Below is a small trained network, with its code and all its weights. Each question gives an input and a class and asks what happens when units are switched off, that is, made to give their printed mean instead of their output.

import numpy as np


def w(rows, s, z=0):
    codes = np.array(rows[::2]) - 128.0
    scale = np.full(codes.shape[1], s)
    scale[-1] = z or s
    return codes * scale


def f(y):
    return y / 2 * (1 + np.tanh(0.7978845608 * (y + 0.044715 * y**3)))


def log_softmax(a):
    a = a - a.max(-1, keepdims=True)
    return a - np.log(np.exp(a).sum(-1, keepdims=True))


def net(x, mask):
    res = np.array(x, float).reshape(1, 7) / 4 @ E
    y = f(res @ A[0][:, :-1].T + A[0][:, -1])
    res = res + np.where(mask, y, B[0][:, -1]) @ B[0][:, :-1]
    return log_softmax(res[-1] @ U[:, :-1].T + U[:, -1])


A, B = {}, {}
E = w([
[86,48,148,142],'x0',
[134,139,126,125],'x1',
[118,114,130,131],'x2',
[158,123,45,224],'x3',
[133,132,127,128],'x4',
[253,106,186,137],'x5',
[151,178,119,122],'x6',
],0.0073)
A[0] = w([
[156,114,45,205,103],'neuron 1',
[134,76,165,39,134],'neuron 2',
[177,205,66,77,186],'neuron 3',
[75,121,133,134,208],'neuron 4',
[218,123,180,162,98],'neuron 5',
[36,220,35,131,132],'neuron 6',
[9,158,77,129,91],'neuron 7',
[85,139,108,35,59],'neuron 8',
[47,90,160,198,201],'neuron 9',
[99,148,201,69,99],'neuron 10',
[120,232,133,102,254],'neuron 11',
[148,165,137,130,210],'neuron 12',
[69,73,84,195,86],'neuron 13',
[83,133,55,68,60],'neuron 14',
[80,150,82,187,65],'neuron 15',
[30,163,77,119,52],'neuron 16',
[168,51,159,149,155],'neuron 17',
[145,122,186,33,64],'neuron 18',
[106,60,129,132,208],'neuron 19',
[83,32,133,144,183],'neuron 20',
[129,153,94,95,189],'neuron 21',
[44,199,75,83,176],'neuron 22',
[113,109,133,5,69],'neuron 23',
[67,204,254,70,74],'neuron 24',
[118,130,188,40,119],'neuron 25',
[137,187,129,124,237],'neuron 26',
[182,173,161,145,179],'neuron 27',
[251,87,199,205,80],'neuron 28',
[184,175,136,84,187],'neuron 29',
[148,179,113,108,242],'neuron 30',
[160,103,72,206,69],'neuron 31',
],0.008,0.0038)
B[0] = w([
[125,199,92,139,189],'neuron 1',
[63,152,68,175,191],'neuron 2',
[68,100,79,112,218],'neuron 3',
[171,92,137,125,197],'neuron 4',
[84,188,215,137,198],'neuron 5',
[112,121,204,105,249],'neuron 6',
[174,172,236,128,223],'neuron 7',
[145,182,132,161,155],'neuron 8',
[106,136,136,52,217],'neuron 9',
[148,225,1,230,181],'neuron 10',
[137,61,88,88,255],'neuron 11',
[68,39,133,109,189],'neuron 12',
[144,153,124,127,174],'neuron 13',
[131,150,182,183,146],'neuron 14',
[178,216,175,172,147],'neuron 15',
[139,199,216,188,185],'neuron 16',
[126,132,145,71,184],'neuron 17',
[108,190,112,197,175],'neuron 18',
[148,78,98,103,196],'neuron 19',
[140,151,56,31,209],'neuron 20',
[86,62,139,100,172],'neuron 21',
[154,94,206,84,244],'neuron 22',
[194,209,79,216,169],'neuron 23',
[163,221,55,201,219],'neuron 24',
[136,191,29,158,199],'neuron 25',
[106,49,91,85,214],'neuron 26',
[66,90,174,116,199],'neuron 27',
[82,184,198,141,243],'neuron 28',
[44,71,155,117,209],'neuron 29',
[58,63,100,50,220],'neuron 30',
[170,221,87,186,163],'neuron 31',
],0.0043,0.004)
U = w([
[179,253,30,203,34],'0',
[142,105,112,57,252],'1',
[113,158,244,132,2],'2',
[95,92,114,121,191],'3',
[112,101,111,95,141],'4',
[105,84,91,68,129],'5',
[179,129,101,68,133],'6',
],0.011,0.0029)

Each question gives the input, the list of numbers given to net, and the class t.
The units are the neurons (one row each of A and B). Each row of codes is followed by its name. A weight is (code - 128) times the scale printed after its matrix; where a second scale follows, it is the last column's (A, B and U).
mask holds one flag per neuron, in row order. A switched-off neuron (its flag False) gives its mean, the last column of its row in B, instead of its output. The means were averaged over made-up inputs and are rounded, as every weight is.
A unit's drop is (log p(t) with every unit on - log p(t) with that unit switched off) / (log p(t) with every unit on - log p(t) with every unit switched off).
The circuit of an input: a set's keep is (log p(t) with only the set's units on - log p(t) with every unit switched off) / (log p(t) with every unit on - log p(t) with every unit switched off). Starting from the 12 units with the biggest drops (on a tie, the unit counted first), units are removed one at a time, each time the one whose removal leaves the highest keep (on an exact tie, the one counted first), for as long as the keep stays at least 0.8.
units of the circuit, in order: the units of the circuit, biggest drop first
most important unit: the unit with the biggest drop
k most important neurons: the k neurons with the biggest drops, biggest first
drop when u is switched off: that unit's drop, to one decimal
input [7,2,-3,8,3,-6,-8], class 0: units of the circuit, in order -> neuron 31; neuron 15
input [-3,-3,-4,-4,7,-8,-6], class 2: units of the circuit, in order -> neuron 7; neuron 16
input [-4,2,4,-7,5,-1,1], class 0: units of the circuit, in order -> neuron 24; neuron 10
input [7,8,5,8,6,-2,-2], class 0: units of the circuit, in order -> neuron 31; neuron 1
input [-7,-3,-6,5,7,7,2], class 2: units of the circuit, in order -> neuron 28; neuron 5; neuron 27
input [4,-2,7,4,5,-8,2], class 2: units of the circuit, in order -> neuron 7; neuron 16; neuron 6
input [-4,-4,3,-5,-4,-4,1], class 0: units of the circuit, in order -> neuron 24; neuron 10
input [4,5,1,-4,2,-8,0], class 2: most important neuron -> neuron 7
input [2,1,-2,-6,5,-3,3], class 0: units of the circuit, in order -> neuron 24; neuron 10; neuron 23
input [7,1,-6,2,-4,8,2], class 2: units of the circuit, in order -> neuron 28; neuron 5
input [3,-1,-6,6,-2,-8,4], class 2: 2 most important neurons -> neuron 6; neuron 7
input [1,-2,0,-7,-2,-6,-3], class 0: 3 most important neurons -> neuron 24; neuron 10; neuron 23
input [4,0,4,4,8,-8,-6], class 2: drop when neuron 7 is switched off -> 0.3
input [8,-7,2,-8,-3,2,-5], class 0: drop when neuron 2 is switched off -> 0.1
input [-1,4,-1,7,1,-8,2], class 2: drop when neuron 24 is switched off -> 0.1
input [0,-3,-4,-8,7,7,-3], class 0: drop when neuron 19 is switched off -> 0.0
input [-5,7,2,2,-7,-6,8], class 1: most important unit -> neuron 11
